Here is a tiny trained network, its code and every weight. The questions are about switching its units off for an input and a target symbol, where a switched-off unit gives its printed mean instead of its output.

import numpy as np


def w(rows, s, z=0):
    codes = np.array(rows[::2]) - 128.0
    scale = np.full(codes.shape[1], s)
    scale[-1] = z or s
    return codes * scale


def norm(h):
    return h / np.sqrt((h * h).mean(-1, keepdims=True) + 1e-5)


def f(y):
    return y / 2 * (1 + np.tanh(0.7978845608 * (y + 0.044715 * y**3)))


def softmax(a):
    e = np.exp(a - a.max(-1, keepdims=True))
    return e / e.sum(-1, keepdims=True)


def log_softmax(a):
    a = a - a.max(-1, keepdims=True)
    return a - np.log(np.exp(a).sum(-1, keepdims=True))


def net(x, mask):
    ids = ['αβγεηλξπτω'.index(c) for c in x.split()]
    T = len(ids)
    res = E[ids] + P[:T]
    q, k, v = (norm(res) @ M[0].T for M in (Q, K, V))
    z = softmax(np.where(np.tri(T) > 0, q @ k.T / 4**0.5, -1e9)) @ v
    res = res + np.where(mask[0], z, O[0][:, -1]) @ O[0][:, :-1]
    y = f(norm(res) @ A[0][:, :-1].T + A[0][:, -1])
    res = res + np.where(mask[1:9], y, B[0][:, -1]) @ B[0][:, :-1]
    return log_softmax(norm(res)[-1] @ U[:, :-1].T + U[:, -1])


Q, K, V, O, A, B = {}, {}, {}, {}, {}, {}
E = w([
[103,138,96,107],'α',
[103,125,95,114],'β',
[153,119,193,128],'γ',
[146,148,140,73],'ε',
[104,138,98,103],'η',
[107,158,106,114],'λ',
[101,132,96,116],'ξ',
[103,118,112,148],'π',
[110,126,143,169],'τ',
[109,184,152,254],'ω',
],0.0065)
P = w([
[252,114,53,127],'0',
[197,153,90,163],'1',
[173,82,72,138],'2',
[143,185,104,149],'3',
[113,83,78,136],'4',
[91,202,117,138],'5',
[80,73,107,125],'6',
[48,206,164,137],'7',
[44,74,148,100],'8',
[47,192,198,128],'9',
],0.0036)
Q[0] = w([
[2,186,118,134],'head 1',
[252,199,130,115],'head 1',
[144,6,92,67],'head 1',
[124,210,136,125],'head 1',
],0.0084)
K[0] = w([
[1,95,191,113],'head 1',
[241,76,60,175],'head 1',
[140,215,131,197],'head 1',
[107,39,113,137],'head 1',
],0.0094)
V[0] = w([
[92,142,165,220],'head 1',
[88,88,34,181],'head 1',
[179,215,97,59],'head 1',
[123,1,104,103],'head 1',
],0.0053)
O[0] = w([
[253,141,118,157,122],'head 1',
[161,45,199,106,254],'head 1',
[31,208,213,117,146],'head 1',
[83,54,78,98,131],'head 1',
],0.0045,0.0031)
A[0] = w([
[79,178,38,149,181],'neuron 1',
[65,191,243,134,211],'neuron 2',
[171,140,242,51,83],'neuron 3',
[224,174,73,180,96],'neuron 4',
[127,69,48,64,249],'neuron 5',
[94,124,126,175,214],'neuron 6',
[117,253,157,102,175],'neuron 7',
[70,122,130,187,202],'neuron 8',
],0.0054,0.0016)
B[0] = w([
[92,134,253,233,163],'neuron 1',
[198,150,39,95,252],'neuron 2',
[182,102,220,146,166],'neuron 3',
[154,239,163,98,122],'neuron 4',
[207,122,155,173,222],'neuron 5',
[126,195,168,63,181],'neuron 6',
[204,66,82,161,165],'neuron 7',
[129,106,149,79,200],'neuron 8',
],0.0039,0.0029)
U = w([
[169,174,140,139,82],'α',
[75,74,158,106,67],'β',
[51,125,110,63,161],'γ',
[46,194,85,141,90],'ε',
[95,194,217,231,249],'η',
[217,170,112,170,4],'λ',
[195,6,149,169,202],'ξ',
[107,106,152,82,59],'π',
[70,109,105,84,4],'τ',
[155,186,39,85,165],'ω',
],0.012,0.0034)

Each question gives the input, a string of symbols that net reads in full, and the target symbol t.
The units are the heads (4 rows each of Q, K, V and O) and the neurons (one row each of A and B). Each row of codes is followed by its name. A weight is (code - 128) times the scale printed after its matrix; where a second scale follows, it is the last column's (O, A, B and U).
mask holds one flag per unit, heads first, then neurons. A switched-off unit (its flag False) gives its mean, the last column of its rows in O or B, instead of its output. The means were averaged over made-up inputs and are rounded, as every weight is.
A unit's drop is (log p(t) with every unit on - log p(t) with that unit switched off) / (log p(t) with every unit on - log p(t) with every unit switched off).
The circuit of an input: a set's keep is (log p(t) with only the set's units on - log p(t) with every unit switched off) / (log p(t) with every unit on - log p(t) with every unit switched off). Starting from all 9 units, units are removed one at a time, each time the one whose removal leaves the highest keep (on an exact tie, the one counted first), for as long as the keep stays at least 0.8.
units of the circuit, in order: the units of the circuit, biggest drop first
most important unit: the unit with the biggest drop
k most important neurons: the k neurons with the biggest drops, biggest first
drop when u is switched off: that unit's drop, to one decimal
input π γ γ γ π γ τ π ε π, target ε: units of the circuit, in order => [neuron 5; head 1]
input λ ω π π η γ λ, target η: most important unit => neuron 1
input γ π η ε, target ξ: 2 most important neurons => [neuron 7; neuron 3]
input ω β π γ π, target η: units of the circuit, in order => [head 1; neuron 1]
input γ η λ β π ξ γ γ λ, target η: 2 most important neurons => [neuron 1; neuron 5]
input τ ω γ α π η ε γ η, target η: units of the circuit, in order => [neuron 1; head 1]
input β π ε η, target ε: 2 most important neurons => [neuron 1; neuron 2]
input π τ ε γ π γ ε π, target ε: units of the circuit, in order => [neuron 2; head 1]
input α π γ γ α π γ η, target η: units of the circuit, in order => [head 1; neuron 1]
input π λ β, target ω: units of the circuit, in order => [head 1; neuron 2]
input π β η γ π β λ π λ, target ξ: units of the circuit, in order => [head 1; neuron 5]
input π λ π γ γ γ π π, target ξ: 2 most important neurons => [neuron 2; neuron 1]
input π π π π π ξ α γ α, target η: units of the circuit, in order => [neuron 1; head 1]
input π γ γ γ ε π π γ λ η, target ω: units of the circuit, in order => [neuron 2]
input γ α τ β ε γ, target ω: 3 most important neurons => [neuron 2; neuron 1; neuron 5]
input α λ π λ η, target ω: 3 most important neurons => [neuron 2; neuron 7; neuron 5]
input γ γ λ ξ γ τ ε γ π β, target ξ: 2 most important neurons => [neuron 5; neuron 4]
input π ξ π π η π ω π η τ, target γ: 2 most important neurons => [neuron 5; neuron 2]
input π η π π π π π α, target ξ: drop when head 1 is switched off => 0.9
input ω ε η γ π π η, target ξ: drop when neuron 2 is switched off => 0.2
input γ π ε π γ γ γ ε π λ, target ξ: most important neuron => [neuron 5]
input η α γ γ ξ, target η: drop when head 1 is switched off => 0.4
input γ π τ α ω π α, target ξ: drop when head 1 is switched off => 0.6
